Below is a small trained network, with its code and all its weights. Each question gives an input and a class and asks what happens when units are switched off, that is, made to give their printed mean instead of their output.

import numpy as np


def w(rows, s, z=0):
    codes = np.array(rows[::2]) - 128.0
    scale = np.full(codes.shape[1], s)
    scale[-1] = z or s
    return codes * scale


def f(y):
    return np.maximum(y, 0)


def log_softmax(a):
    a = a - a.max(-1, keepdims=True)
    return a - np.log(np.exp(a).sum(-1, keepdims=True))


def net(x, mask):
    res = np.array(x, float).reshape(1, 8) / 4 @ E
    y = f(res @ A[0][:, :-1].T + A[0][:, -1])
    res = res + np.where(mask, y, B[0][:, -1]) @ B[0][:, :-1]
    return log_softmax(res[-1] @ U[:, :-1].T + U[:, -1])


A, B = {}, {}
E = w([
[131,102,118,143,139,126,113,123],'x0',
[74,146,13,89,54,164,120,63],'x1',
[137,134,131,122,129,130,136,123],'x2',
[173,254,113,191,102,102,58,116],'x3',
[136,93,114,140,140,126,106,124],'x4',
[68,126,201,44,145,82,45,78],'x5',
[125,155,40,81,189,27,139,183],'x6',
[128,130,128,128,128,128,128,127],'x7',
],0.0099)
A[0] = w([
[119,169,79,76,137,122,119,205,173],'neuron 1',
[129,123,191,148,94,224,91,118,42],'neuron 2',
[124,148,100,133,186,80,148,120,80],'neuron 3',
[157,125,117,198,118,133,203,179,112],'neuron 4',
[71,127,36,110,92,149,111,51,137],'neuron 5',
[163,183,107,148,122,151,79,65,120],'neuron 6',
[135,180,133,181,107,100,87,131,4],'neuron 7',
[87,138,195,56,180,112,28,99,58],'neuron 8',
[191,110,254,175,207,79,124,204,77],'neuron 9',
[94,44,146,83,154,155,205,126,97],'neuron 10',
[147,148,65,179,96,187,189,198,68],'neuron 11',
[61,142,195,80,131,65,83,93,178],'neuron 12',
[131,84,144,115,125,103,87,114,143],'neuron 13',
[194,98,114,175,128,146,186,179,89],'neuron 14',
[139,149,72,88,185,45,144,155,41],'neuron 15',
[156,133,186,154,97,228,130,68,81],'neuron 16',
[119,153,180,82,117,87,133,124,81],'neuron 17',
[187,223,119,190,120,99,32,107,106],'neuron 18',
],0.0094,0.0018)
B[0] = w([
[90,117,163,152,112,100,125,92,170],'neuron 1',
[74,95,148,173,170,92,105,108,194],'neuron 2',
[119,112,165,142,138,105,128,119,161],'neuron 3',
[167,146,80,127,156,132,63,112,181],'neuron 4',
[121,102,116,108,55,128,145,105,202],'neuron 5',
[117,131,141,121,127,133,146,149,174],'neuron 6',
[112,143,151,113,161,146,169,174,167],'neuron 7',
[155,179,101,122,148,157,79,113,216],'neuron 8',
[114,74,103,91,5,129,137,108,247],'neuron 9',
[116,136,109,115,196,161,199,187,205],'neuron 10',
[159,155,94,150,138,150,82,95,188],'neuron 11',
[159,165,102,101,162,147,96,114,210],'neuron 12',
[144,150,110,129,141,147,134,136,158],'neuron 13',
[162,158,107,118,139,152,109,100,182],'neuron 14',
[86,89,200,177,171,71,112,92,187],'neuron 15',
[102,90,175,167,154,84,120,95,203],'neuron 16',
[148,137,107,132,131,116,119,121,165],'neuron 17',
[109,108,128,95,159,171,189,197,213],'neuron 18',
],0.012,0.015)
U = w([
[179,172,93,137,166,151,37,104,80],'0',
[91,101,194,220,164,60,106,102,90],'1',
[119,126,131,117,178,172,210,209,100],'2',
[124,110,112,105,10,117,125,108,250],'3',
],0.012,0.0026)

Each question gives the input, the list of numbers given to net, and the class t.
The units are the neurons (one row each of A and B). Each row of codes is followed by its name. A weight is (code - 128) times the scale printed after its matrix; where a second scale follows, it is the last column's (A, B and U).
mask holds one flag per neuron, in row order. A switched-off neuron (its flag False) gives its mean, the last column of its row in B, instead of its output. The means were averaged over made-up inputs and are rounded, as every weight is.
A unit's drop is (log p(t) with every unit on - log p(t) with that unit switched off) / (log p(t) with every unit on - log p(t) with every unit switched off).
The circuit of an input: a set's keep is (log p(t) with only the set's units on - log p(t) with every unit switched off) / (log p(t) with every unit on - log p(t) with every unit switched off). Starting from the 12 units with the biggest drops (on a tie, the unit counted first), units are removed one at a time, each time the one whose removal leaves the highest keep (on an exact tie, the one counted first), for as long as the keep stays at least 0.8.
circuit, biggest first: the units of the circuit, biggest drop first
unit that matters most: the unit with the biggest drop
k most important neurons: the k neurons with the biggest drops, biggest first
drop when u is switched off: that unit's drop, to one decimal
input [0,6,-3,5,-7,-7,-7,8], class 0: unit that matters most => neuron 11
input [-7,0,6,-3,8,0,-2,-2], class 2: 2 most important neurons => neuron 15; neuron 9
input [-7,2,-3,-3,8,2,3,8], class 1: circuit, biggest first => neuron 9; neuron 18; neuron 4
input [3,-8,7,8,0,6,1,6], class 2: 3 most important neurons => neuron 18; neuron 7; neuron 5
input [-5,-5,0,1,-8,-1,6,-7], class 1: 2 most important neurons => neuron 15; neuron 5
input [1,-7,3,6,8,4,-3,-3], class 3: 2 most important neurons => neuron 9; neuron 10
input [-2,-1,8,-8,8,-4,8,3], class 1: 2 most important neurons => neuron 15; neuron 18
input [8,-3,5,8,-2,-6,7,0], class 2: 2 most important neurons => neuron 18; neuron 7
input [7,-5,-4,-3,2,6,5,-7], class 0: 2 most important neurons => neuron 8; neuron 12
input [-6,5,6,-6,-7,3,4,-5], class 2: 2 most important neurons => neuron 9; neuron 10
input [5,1,-8,-2,1,0,1,7], class 2: 2 most important neurons => neuron 9; neuron 16
input [8,-3,-2,-4,5,7,7,-8], class 0: 4 most important neurons => neuron 8; neuron 12; neuron 16; neuron 2
input [4,6,-7,2,4,-4,6,3], class 1: 2 most important neurons => neuron 9; neuron 15
input [-2,2,-7,-6,1,-7,-2,7], class 0: circuit, biggest first => neuron 11
input [8,8,-2,-8,-1,-4,2,-1], class 2: 2 most important neurons => neuron 10; neuron 9
input [0,-7,0,7,0,3,4,-8], class 2: drop when neuron 7 is switched off => 0.5
input [-3,6,5,4,2,5,4,1], class 3: drop when neuron 16 is switched off => 0.1
input [8,-3,0,7,0,5,-6,-6], class 2: drop when neuron 7 is switched off => 0.3
